Below are the code and all the weights of a small trained network. Each question names an input and a class and asks about switching units off, where a switched-off unit gives its printed mean instead of its output.

import numpy as np


def w(rows, s, z=0):
    codes = np.array(rows[::2]) - 128.0
    scale = np.full(codes.shape[1], s)
    scale[-1] = z or s
    return codes * scale


def f(y):
    return y / 2 * (1 + np.tanh(0.7978845608 * (y + 0.044715 * y**3)))


def log_softmax(a):
    a = a - a.max(-1, keepdims=True)
    return a - np.log(np.exp(a).sum(-1, keepdims=True))


def net(x, mask):
    res = np.array(x, float).reshape(1, 3) / 4 @ E
    y = f(res @ A[0][:, :-1].T + A[0][:, -1])
    res = res + np.where(mask, y, B[0][:, -1]) @ B[0][:, :-1]
    return log_softmax(res[-1] @ U[:, :-1].T + U[:, -1])


A, B = {}, {}
E = w([
[72,94,163,209,166,137,95,198,105,23],'x0',
[105,181,180,111,90,195,48,23,102,135],'x1',
[88,163,166,214,251,78,132,84,189,149],'x2',
],0.014)
A[0] = w([
[191,128,67,142,143,84,202,124,193,145,164],'N0',
[147,91,137,106,68,136,119,166,42,85,178],'N1',
[175,190,128,94,118,99,134,105,215,183,165],'N2',
[187,92,133,93,141,153,153,201,131,126,134],'N3',
[225,115,68,9,69,150,163,108,93,159,185],'N4',
[116,114,108,123,109,140,96,173,27,138,124],'N5',
[143,55,99,126,129,52,244,148,138,81,255],'N6',
],0.011,0.0076)
B[0] = w([
[92,111,60,73,206,137,186,154,121,214,189],'N0',
[153,39,146,148,37,169,76,89,121,185,199],'N1',
[167,211,98,54,172,120,132,60,168,185,186],'N2',
[206,152,138,186,67,102,197,88,208,165,171],'N3',
[35,213,197,180,202,51,150,208,75,50,254],'N4',
[254,65,140,115,84,128,72,49,140,105,166],'N5',
[176,94,139,193,73,135,221,196,205,246,221],'N6',
],0.0096,0.027)
U = w([
[107,138,126,209,149,44,167,231,127,123,238],'0',
[6,177,195,154,164,152,77,106,69,20,229],'1',
[123,104,2,65,165,128,196,118,138,164,76],'2',
[188,223,123,87,122,136,85,53,143,182,1],'3',
[200,97,109,156,55,166,155,108,183,143,44],'4',
[191,80,104,91,99,190,21,70,39,89,102],'5',
],0.0099,0.0029)

Each question gives the input, the list of numbers given to net, and the class t.
The units are the neurons (one row each of A and B). Each row of codes is followed by its name. A weight is (code - 128) times the scale printed after its matrix; where a second scale follows, it is the last column's (A, B and U).
mask holds one flag per neuron, in row order. A switched-off neuron (its flag False) gives its mean, the last column of its row in B, instead of its output. The means were averaged over made-up inputs and are rounded, as every weight is.
A unit's drop is (log p(t) with every unit on - log p(t) with that unit switched off) / (log p(t) with every unit on - log p(t) with every unit switched off).
The circuit of an input: a set's keep is (log p(t) with only the set's units on - log p(t) with every unit switched off) / (log p(t) with every unit on - log p(t) with every unit switched off). Starting from all 7 units, units are removed one at a time, each time the one whose removal leaves the highest keep (on an exact tie, the one counted first), for as long as the keep stays at least 0.8.
circuit, biggest first: the units of the circuit, biggest drop first
k most important neurons: the k neurons with the biggest drops, biggest first
drop of u: that unit's drop, to one decimal
input [-8,5,-6], class 1: circuit, biggest first -> [N4]
input [2,1,-6], class 5: 3 most important neurons -> [N6; N1; N5]
input [1,-8,-7], class 4: 3 most important neurons -> [N1; N3; N5]
input [-1,-8,5], class 2: 2 most important neurons -> [N4; N0]
input [-8,4,-1], class 1: circuit, biggest first -> [N4; N6]
input [2,-7,-7], class 4: 3 most important neurons -> [N1; N5; N3]
input [2,7,3], class 1: 3 most important neurons -> [N6; N2; N1]
input [1,8,-1], class 5: drop of N4 -> 1.5
input [-5,-1,6], class 2: drop of N0 -> 0.3
input [-5,-1,3], class 2: drop of N0 -> 0.2
input [-7,-1,6], class 2: drop of N0 -> 1.0
